Each row has a hidden value. The values are split into ranges, and the group after each row names the range that its value falls in. Each part has its own value, ranges and names.
(in the rows, 128 means zero)
[153 147 165 148 139 165 118  83 124  97  78 103  84  91 114  62  96 141
 137 228 126 147 114  82  98 198 146 156]
E
[146 109 133 121 112  91 149 148 118 134 196 104 134 112 129 181 140 132
 117 112 121 114 139 136 156  71  91  96]
G
[130 106 137 142 164 205 129  94 179 119 134 116 134 145 176 107 169 147
 128 127 137 175 104 118 128 145 112 142]
E
[140 125  99 107 118 161 134  73  82 125  84 113  93  45 101 112 127 146
 133 182 129 141 144 108 116 121 137 176]
E
[152 156 200 128 125  30 133 169  58 146 182 126 126 103  80 164 115 103
 127 157 111  63 116 144 148 119 110  73]
G
[142 119 135 157 149  81 140 153 175 131 170 125 151 201 145 152 145 133
 120  76 125 129 110 144 142 138 100  79]
E
[120  98 118 136 143 111 147 146 150 152 178 117 145 148 150 148 139 131
 110  61 137 136 131 147 158  94  94 110]
P
[121 109  54 117  94 102 137 104 104 139 139 111 119 100 112 154 108 141
 122 131 127 120 159 130 151  88 115 141]
P
[133 146 112 118  89  53 133 159  76 138 114 133 123 111  71 130  90 118
 129 152 118  89 152 142 135 116 137 113]
G
[147 100  27 114 125 198 146  51 144 113 117  92  99  67 139 120 144 172
 127 156 137 178 149  98 121  99 119 184]
G
[111  93  81 126 113 140 132 101 106 142 173  93 118  91 140 150 131 130
 112 112 131 128 145 127 166  85  99 137]
G
[133 161 164 125 127 135 124 144 132 107  76 161 117 122 111 104 111 128
 145 169 118 121 131 135  85 146 165 150]
E
[128 144 188 121 131  37 133 188  64 156 191 153 153 126  93 182 128  97
 125 106 117  68 117 169 148  96 114  81]
G
[117 143 139 113 109 176 119 130 103 117  70 133  96  63 114  93 109 123
 138 200 123 136 138 115  98 145 160 185]
E

Part 2:
[123 115 121 148 133 179  88 159 103  97 139 113 111 132  87 136 111 113
 145 125 142 114 169 204 170 204 139 124 103 112 126 195 124 136 201 106
 154 101]
ZM
[130 125 103 168 145 194  98 168  98  93 140  90 134 148  69 116 113 129
 141 136 133 123 158 227 187 206 141 131 106  93 129 153  83 135 224 118
 161 122]
RD
[137 140 106 148 143 108 149 104 154 128 118 131 152 133 138 112 129 147
 122 162 122 154 104  92 115  97 106 143 137 120 134  92  87 129 130 153
  87 120]
TB
[119 114 136 135 119 158  89 144  96 112 140 125 106 122 104 140 109 107
 138 111 140 108 157 197 151 186 142 118 114 127 126 192 149 129 167  80
 181  99]
TB
[120 112 107 158 137 139 114 114 139 105 118 141 129 130 104 138  84 120
 149 139 142 125 156 134 134 171  84 135 117 123 134 156 102 132 195  76
 170  46]
ZM
[121 121 102 180 138 136  99 123 136 105 121 157 131 138  81 130  99 124
 149 142 146 131 152 134 155 184  68 137 117 110 138 146  84 119 237  58
 189  45]
RD
[117 104 137 126 125 155  99 143 116 113 133 135 110 122 108 153  90 109
 146 117 143 104 181 163 142 180 129 117 104 131 126 188 173 137 164  92
 182  88]
TB
[140 147  83 185 152 136 147 127 141 117 120 103 165 152  98  77 160 165
 128 177 121 179  93 148 157  99 115 150 136  86 134  58  21 124 199 174
  88 139]
RD
[118 108 115 160 133 164  80 139 104  99 132 134 113 130  77 142  97  99
 154 121 145 112 166 183 172 201 107 125 104 113 133 184 114 129 225  60
 207  51]
ZM
[131 135 108 165 135 157 118 139 117 115 134 106 131 142  94 112 138 131
 133 137 138 132 124 174 168 142 120 138 120 105 130 126  80 122 199 120
 145 117]
RD
[143 147 100 162 142 158 144 149 105 122 140  87 142 152 105  91 170 141
 121 145 119 154 110 195 173 116 151 138 126  96 128  97  62 125 159 166
  86 177]
RD
[136 135 107 154 148 116 149 105 162 131 113 134 152 137 133 111 133 151
 128 160 119 159 106  94 114  99  97 146 140 116 134  99  94 130 141 153
  92 110]
ZM

Part 3:
[109 111 144 126  88 171 133 137 129 153 145 130 123 145  80 148 176 150
 160  98 148 146  81 142  88 112 130  41 158 126 128 177 143  38 111  80
 198 134 138 123 128 141 123 119 126 142 172 179 143  99 192 133 127 118
 120 129]
(90)
[112 127 121 136 122  48 131 129 133 139 138 136 136 167 156  95 138 104
 132 135 132 146 149 132 131 134 131 136 114 135 126 127 177  85 144 111
 198 129 101 141 162 140 148 126 142 121 135 102 131 147 155 122 120 120
 134 124]
(93)
[142 116 138 140  92 141 135 138 128 152 142 122 117 142 114 138 181 150
 144 119 147 156 109 129 118 102 129  29 158 122 128 183 139  48 117  74
 198 131 143 135 130 140 127 135 130 149 178 175 139 109 151 136 124 110
 119 131]
(88)
[140 118 142 137  91 150 134 138 128 146 146 123 118 138 110 142 183 156
 150 122 147 152 100 133 133 103 129  22 157 123 128 182 137  42 121  74
 180 131 138 135 130 142 123 136 130 158 166 174 140 110 165 135 125 109
 121 129]
(88)
[159 124 121 150 134  58 134 136 127 138 138 121 121 152 158 111 155 133
 120 155 134 149 174 124 148 114 128  78 121 125 127 170 156 102 127  93
 197 125 128 151 150 141 136 156 138 141 162 134 127 143 117 135 125 104
 121 129]
(93)
[ 91 110 214 123  66 224 136 146 128 151 158 132 138 118  17 160 172 179
 153  69 155 126  61 138  74 106 134  38 146 135 128 191 119  39  89  94
 179 135 170 125 119 142 116  97 108 141 193 214 150  66 214 131 133 115
 106 154]
(90)
[ 76 115 172 114  75 240 133 141 131 153 150 142 139 132  38 145 161 147
 167  89 149 132  63 144  76 117 134  64 151 140 127 183 144  17 108 104
 154 136 140 122 132 144 125  79 113 136 164 181 148  99 222 126 130 122
 117 143]
(90)
[157 127 129 155 136  67 131 138 128 139 135 121 122 151 160 108 166 134
 125 151 137 147 146 125 150 114 128  68 126 124 127 169 153 110 131  94
 185 125 128 150 146 140 137 152 140 140 170 142 127 139 104 133 124 105
 122 128]
(93)
[102 108 138 125  91 185 134 135 129 151 146 131 126 148  89 147 158 150
 157 103 150 143  75 141 103 115 131  43 160 127 128 186 147  27 111  85
 185 134 135 124 129 144 121 108 124 145 159 175 143 109 189 133 126 115
 120 130]
(90)
[162 126  98 148 147  28 131 133 128 130 131 123 120 159 166  97 143 119
 116 147 127 149 171 124 155 124 127 112 104 124 127 145 163 105 139 115
 201 124 117 146 154 138 144 147 146 135 145 105 117 162  89 131 125 101
 132 121]
(93)
